Rows, each with its class
-0.42,-0.16,0.23,0.14,4.69,-0.76,-1.95,0.09,-2.20,-0.14,0.81,2.09,-1.68,-1.03,-1.93,-0.33,-0.32,0.03,-2.34,-0.72,-3.24,0.04,1.31,-0.61,0.93,0.19,0.43,0.90,1.21,-2.94,0.32,2.58,0.78,0.71,-0.87,-1.86,1.36,1.92,-1.01 : U
0.05,-2.26,-0.22,-1.15,2.16,0.90,3.26,1.08,-1.89,-0.69,0.36,-0.91,0.61,0.06,-2.03,1.75,1.79,2.44,2.38,1.15,-2.22,0.26,-1.05,-0.73,-0.29,-2.04,1.37,-0.22,0.41,-0.51,0.14,2.34,-0.76,-6.27,-0.53,-2.39,2.58,2.16,-2.14 : H
-0.61,-1.20,-0.68,-2.00,-0.47,1.46,4.75,1.14,0.63,0.92,-0.37,-0.92,1.89,0.27,0.24,1.81,2.07,1.10,4.19,1.83,0.10,0.66,-3.59,1.43,-2.04,-0.71,1.26,-0.08,0.42,-0.43,0.37,-0.84,0.22,-5.22,0.19,-1.85,0.28,1.22,-2.85 : W
-0.69,-0.32,1.70,2.12,0.74,0.31,-1.04,0.62,-1.12,-0.57,-0.66,1.07,-2.20,2.76,-0.03,1.37,-1.05,0.00,-2.44,0.35,-1.09,-0.04,0.13,1.54,-0.36,-0.49,-2.57,1.50,-0.52,1.08,0.85,2.81,-0.57,1.64,-1.18,-0.48,-0.43,0.57,-2.10 : U
-0.90,-2.45,0.91,-3.04,2.04,1.96,7.14,3.64,-1.12,0.62,1.56,1.44,3.25,-1.54,-2.12,2.31,2.87,1.30,7.14,1.44,-0.83,1.62,-3.32,1.54,-1.06,0.51,3.76,0.87,0.72,-2.48,0.84,-0.73,-0.41,-7.14,-0.56,-4.46,2.54,5.04,-4.35 : W
0.59,-0.77,1.96,-0.86,0.90,-0.47,2.54,-0.43,-1.29,0.37,-0.14,0.37,1.81,0.58,-0.19,0.50,2.24,-0.19,2.08,0.41,-0.95,0.76,-0.19,0.49,-0.38,-0.95,1.78,-0.42,0.62,-1.99,0.82,0.37,0.05,-1.63,-0.49,-0.67,0.83,1.84,-1.56 : W
-1.46,-0.67,0.55,-0.21,4.31,-1.84,-0.57,-1.08,-3.14,2.44,0.44,0.17,0.38,0.78,-1.49,-1.52,2.14,0.62,-2.41,0.64,-1.99,0.47,2.93,0.25,0.83,0.64,1.10,-0.34,0.80,-0.92,0.72,2.99,0.23,1.60,-1.14,-1.14,0.98,1.13,0.96 : U
-2.50,-0.63,1.87,-0.05,-1.76,0.27,0.94,1.95,3.06,1.68,-0.20,1.06,2.45,-0.94,-0.12,1.93,-1.44,0.11,2.94,-0.84,-2.13,-0.53,-2.51,-2.15,-0.91,0.82,0.98,0.02,0.86,-0.75,-0.25,-0.97,0.82,-4.28,1.69,-1.79,-0.28,3.19,-3.70 : H
-1.46,-0.29,0.80,-0.03,0.00,-0.04,1.45,0.14,0.59,-0.08,2.38,1.02,3.27,-1.54,0.39,-0.40,1.42,-0.61,1.31,0.23,-1.85,0.04,-0.88,0.10,-0.45,1.95,1.71,0.65,1.04,-1.24,1.18,0.73,0.77,1.49,0.96,-1.79,0.49,2.10,-2.35 : H
-2.03,-0.10,1.21,-0.30,-2.99,1.61,3.50,2.09,2.37,0.28,-2.05,0.04,3.36,-0.98,0.49,2.40,0.25,0.06,4.82,1.29,-1.03,-0.24,-3.57,-0.13,-1.90,0.16,1.70,-1.12,0.66,-0.32,-0.05,-4.20,1.19,-4.90,1.54,-2.05,-0.17,2.51,-4.55 : H
-0.66,-0.63,0.38,-1.03,0.70,0.31,2.09,0.89,0.54,-0.13,1.10,0.99,3.07,-1.59,-0.26,0.41,0.16,-0.38,3.82,0.20,-1.74,-0.81,-1.24,-1.20,-0.12,1.81,0.94,-0.27,0.99,-0.78,0.98,-2.00,0.99,-1.32,0.78,-1.96,0.69,2.63,-2.58 : H
0.88,-0.53,0.70,1.12,4.00,-0.53,-1.29,0.18,-3.69,-0.75,-0.11,1.06,-2.56,2.60,-1.94,-0.27,0.88,0.63,-7.14,-0.66,-2.62,0.16,1.92,2.77,1.49,0.72,-0.73,0.29,-0.26,-0.18,1.42,4.21,-1.02,3.45,-0.77,-1.04,1.39,1.05,-1.26 : U
-0.25,1.11,0.31,0.77,0.76,0.24,1.09,-0.46,-2.10,-1.48,-0.10,-0.59,-1.13,0.64,0.07,1.17,0.47,-0.02,-1.91,-0.04,-0.25,0.84,-0.48,1.67,0.62,0.40,-0.48,1.05,0.00,1.77,0.89,1.42,0.41,4.79,0.30,-0.29,0.31,1.02,-1.06 : U
-0.90,-0.79,2.63,1.21,1.79,-0.90,0.20,1.26,-2.24,-0.19,-0.42,-0.21,-1.07,2.19,-0.43,0.97,0.38,1.73,-1.90,0.89,-2.23,0.30,0.12,1.10,-0.22,0.90,0.33,1.74,0.90,0.63,1.40,2.80,0.08,1.02,0.09,-0.73,0.11,0.90,-2.63 : U
-2.68,-0.16,2.03,0.98,-3.22,0.43,-0.07,2.35,1.25,0.45,-0.61,0.92,0.16,-0.24,1.26,-0.09,-1.92,1.02,1.53,-0.09,-1.02,-0.71,-1.47,-0.46,-0.72,0.99,0.38,0.03,1.16,0.40,-1.19,-1.25,1.63,-3.48,0.69,-0.58,-0.78,0.68,-1.90 : H
-1.47,0.60,-0.69,-1.54,-0.84,-0.93,-1.27,0.92,4.00,0.51,1.73,0.86,3.20,-3.31,0.01,-1.12,-1.81,-1.39,1.87,-0.99,-1.11,1.08,-0.80,-3.81,-0.42,2.19,1.13,-0.17,0.76,-1.83,-0.56,-3.30,0.31,-2.61,2.22,-0.66,0.10,1.96,-0.53 : W
-1.38,0.42,1.13,0.11,2.98,-0.81,-0.98,0.69,1.71,0.14,-0.13,-0.56,2.39,0.31,0.37,0.52,0.56,0.47,0.86,0.86,-2.77,0.31,-0.55,-5.12,-0.02,0.98,1.38,-2.59,0.98,-1.30,-0.55,0.47,0.66,-6.09,0.52,-0.96,-0.07,0.26,0.22 : W
1.37,1.10,0.34,-0.43,4.10,-1.81,-3.53,-2.65,-2.77,-0.78,1.06,-0.47,-1.20,1.23,-0.19,-1.79,2.21,0.14,-4.48,-0.03,-1.92,0.23,4.33,-2.18,1.30,0.84,0.46,-2.34,0.68,0.00,1.45,4.24,1.13,2.07,-1.04,0.25,-0.40,-0.95,3.58 : U
0.18,-0.46,1.74,-3.12,2.66,-0.15,0.36,-0.28,1.03,0.69,1.53,-1.17,3.50,-0.25,0.46,0.01,1.60,1.12,3.00,0.81,-4.80,0.26,-0.85,-4.15,-0.47,0.87,2.79,-2.77,1.53,-2.09,0.95,-0.53,0.61,-5.81,-0.78,-1.48,0.19,1.98,0.01 : W
0.63,0.92,0.10,0.16,2.56,-1.02,-2.82,-1.44,-2.35,-0.90,0.21,0.45,-2.19,0.98,-0.48,-1.98,-1.43,-1.13,-5.63,-0.58,-2.07,-0.10,4.26,-0.68,1.42,2.95,-0.43,0.68,0.30,-0.17,1.03,3.07,1.36,5.99,-0.25,1.05,2.79,0.04,0.75 : U
0.05,-0.78,1.91,0.74,-1.64,0.46,-0.97,-0.04,0.10,0.79,-0.33,-1.34,-1.67,0.06,0.46,1.07,0.60,0.83,1.25,1.08,-0.81,-0.13,-1.12,-0.18,-0.72,-1.45,-0.11,-0.45,0.31,0.43,0.19,-0.11,0.40,-2.21,-0.70,0.09,-0.87,-1.26,0.17 : H
